Below is a small trained network, with its code and all its weights. Each question gives an input and a target symbol and asks what happens when units are switched off, that is, made to give their printed mean instead of their output.

import numpy as np


def w(rows, s, z=0):
    codes = np.array(rows[::2]) - 128.0
    scale = np.full(codes.shape[1], s)
    scale[-1] = z or s
    return codes * scale


def f(y):
    return np.maximum(y, 0)


def softmax(a):
    e = np.exp(a - a.max(-1, keepdims=True))
    return e / e.sum(-1, keepdims=True)


def log_softmax(a):
    a = a - a.max(-1, keepdims=True)
    return a - np.log(np.exp(a).sum(-1, keepdims=True))


def net(x, mask):
    ids = ['ΣΨαβγδζημξφ'.index(c) for c in x.split()]
    T = len(ids)
    res = E[ids] + P[:T]
    r = res
    for j in range(2):
        rows = slice(3 * j, 3 * j + 3)
        q, k, v = (r @ M[0][rows].T for M in (Q, K, V))
        z = softmax(np.where(np.tri(T) > 0, q @ k.T / 3**0.5, -1e9)) @ v
        o = O[0][rows]
        res = res + np.where(mask[j], z, o[:, -1]) @ o[:, :-1]
    y = f(res @ A[0][:, :-1].T + A[0][:, -1])
    res = res + np.where(mask[2:26], y, B[0][:, -1]) @ B[0][:, :-1]
    return log_softmax(res[-1] @ U[:, :-1].T + U[:, -1])


Q, K, V, O, A, B = {}, {}, {}, {}, {}, {}
E = w([
[181,102,160],'Σ',
[176,129,144],'Ψ',
[160,200,121],'α',
[187,150,51],'β',
[152,176,202],'γ',
[161,119,248],'δ',
[195,40,193],'ζ',
[137,239,192],'η',
[167,227,45],'μ',
[213,56,65],'ξ',
[197,90,88],'φ',
],0.018)
P = w([
[7,71,130],'0',
[91,115,128],'1',
[128,129,121],'2',
[152,148,122],'3',
[176,152,117],'4',
[195,160,121],'5',
[210,173,119],'6',
[214,198,143],'7',
],0.015)
Q[0] = w([
[92,106,143],'head 1',
[108,128,141],'head 1',
[253,153,152],'head 1',
[39,103,111],'head 2',
[166,133,155],'head 2',
[102,96,149],'head 2',
],0.016)
K[0] = w([
[61,123,125],'head 1',
[108,86,121],'head 1',
[232,161,151],'head 1',
[9,75,99],'head 2',
[225,126,115],'head 2',
[72,139,110],'head 2',
],0.013)
V[0] = w([
[117,147,215],'head 1',
[162,123,255],'head 1',
[190,37,195],'head 1',
[131,246,95],'head 2',
[51,109,214],'head 2',
[122,153,172],'head 2',
],0.0092)
O[0] = w([
[174,118,63,148],'head 1',
[55,86,68,226],'head 1',
[73,174,100,199],'head 1',
[109,17,117,191],'head 2',
[255,134,116,1],'head 2',
[100,124,92,144],'head 2',
],0.009,0.0049)
A[0] = w([
[85,120,127,94],'neuron 1',
[146,135,188,99],'neuron 2',
[84,71,175,146],'neuron 3',
[109,253,136,176],'neuron 4',
[76,159,182,54],'neuron 5',
[171,28,145,106],'neuron 6',
[158,77,145,116],'neuron 7',
[84,109,236,255],'neuron 8',
[172,143,53,155],'neuron 9',
[97,97,200,109],'neuron 10',
[107,209,71,152],'neuron 11',
[177,113,94,169],'neuron 12',
[110,124,170,109],'neuron 13',
[101,182,115,94],'neuron 14',
[95,153,129,77],'neuron 15',
[150,52,121,114],'neuron 16',
[118,20,63,180],'neuron 17',
[178,90,88,179],'neuron 18',
[138,153,165,86],'neuron 19',
[84,173,202,197],'neuron 20',
[138,155,88,106],'neuron 21',
[68,75,92,140],'neuron 22',
[119,44,192,80],'neuron 23',
[158,245,153,65],'neuron 24',
],0.012,0.0088)
B[0] = w([
[179,100,104,131],'neuron 1',
[121,85,100,132],'neuron 2',
[127,109,116,166],'neuron 3',
[2,108,130,207],'neuron 4',
[145,137,126,130],'neuron 5',
[84,163,244,146],'neuron 6',
[105,138,169,138],'neuron 7',
[138,41,154,254],'neuron 8',
[106,240,121,190],'neuron 9',
[112,136,143,141],'neuron 10',
[44,155,143,198],'neuron 11',
[115,193,204,182],'neuron 12',
[108,154,157,132],'neuron 13',
[140,96,95,135],'neuron 14',
[155,131,141,129],'neuron 15',
[157,133,230,144],'neuron 16',
[185,161,175,225],'neuron 17',
[165,177,222,195],'neuron 18',
[101,159,94,129],'neuron 19',
[45,81,151,202],'neuron 20',
[96,150,72,140],'neuron 21',
[181,172,128,181],'neuron 22',
[29,150,196,138],'neuron 23',
[83,92,97,144],'neuron 24',
],0.0072,0.0074)
U = w([
[89,189,206,182],'Σ',
[122,163,154,239],'Ψ',
[217,111,160,143],'α',
[176,32,96,197],'β',
[197,199,129,143],'γ',
[138,253,84,87],'δ',
[68,185,61,46],'ζ',
[211,184,194,37],'η',
[144,104,221,8],'μ',
[61,106,124,25],'ξ',
[101,117,119,113],'φ',
],0.015,0.012)

Each question gives the input, a string of symbols that net reads in full, and the target symbol t.
The units are the heads (3 rows each of Q, K, V and O) and the neurons (one row each of A and B). Each row of codes is followed by its name. A weight is (code - 128) times the scale printed after its matrix; where a second scale follows, it is the last column's (O, A, B and U).
mask holds one flag per unit, heads first, then neurons. A switched-off unit (its flag False) gives its mean, the last column of its rows in O or B, instead of its output. The means were averaged over made-up inputs and are rounded, as every weight is.
A unit's drop is (log p(t) with every unit on - log p(t) with that unit switched off) / (log p(t) with every unit on - log p(t) with every unit switched off).
The circuit of an input: a set's keep is (log p(t) with only the set's units on - log p(t) with every unit switched off) / (log p(t) with every unit on - log p(t) with every unit switched off). Starting from the 12 units with the biggest drops (on a tie, the unit counted first), units are removed one at a time, each time the one whose removal leaves the highest keep (on an exact tie, the one counted first), for as long as the keep stays at least 0.8.
units of the circuit, in order: the units of the circuit, biggest drop first
top k neurons: the k neurons with the biggest drops, biggest first
which heads matter: for each layer, one digit per head in row order, 1 if its drop is at least 0.15 and else 0, layers parted by /
drop of u: that unit's drop, to one decimal
input α η β, target η: which heads matter => 11
input Ψ δ β, target δ: units of the circuit, in order => neuron 9
input μ ξ δ, target ξ: which heads matter => 01
input β ζ μ β δ, target β: which heads matter => 10
input β ζ γ γ γ η ξ, target η: units of the circuit, in order => neuron 17; neuron 18
input Ψ Σ β δ Ψ β μ Σ, target μ: top 2 neurons => neuron 8; neuron 9
input ζ μ φ ζ β, target Σ: which heads matter => 10
input Σ δ φ, target δ: units of the circuit, in order => head 2; neuron 8; neuron 9
input μ δ Ψ γ α ζ δ Ψ, target δ: units of the circuit, in order => head 1; neuron 8; neuron 9
input η δ μ μ Ψ Ψ μ, target Ψ: units of the circuit, in order => head 2; head 1
input η γ Σ μ, target Σ: units of the circuit, in order => head 1; neuron 4
input ξ η μ Ψ, target μ: which heads matter => 11
input φ Ψ α γ δ α ξ η, target ξ: which heads matter => 00
input Σ δ ξ γ α β η, target β: which heads matter => 11
input β η ξ, target Σ: units of the circuit, in order => neuron 6
input φ Ψ β γ, target β: which heads matter => 01
input ξ α β ξ μ μ β, target μ: which heads matter => 11
input μ ξ α η β, target η: top 2 neurons => neuron 17; neuron 4
input α δ α, target δ: top 3 neurons => neuron 8; neuron 9; neuron 20
input Σ φ γ Ψ φ ξ ξ Ψ, target ξ: which heads matter => 01
input ζ μ α Ψ ξ Ψ ξ α, target ξ: which heads matter => 01
input β ξ ξ γ μ η μ δ, target μ: which heads matter => 01
input ξ μ μ β, target μ: which heads matter => 11
input μ α Σ Σ δ ζ γ, target ζ: which heads matter => 10
input η ζ η μ Σ Ψ δ Σ, target δ: top neuron => neuron 8
input δ Σ δ δ Ψ, target δ: top 3 neurons => neuron 8; neuron 9; neuron 20
input ζ γ γ Ψ γ ζ δ γ, target δ: top neuron => neuron 8
input δ μ Ψ β η ζ ζ Ψ, target ζ: drop of head 1 => 0.5
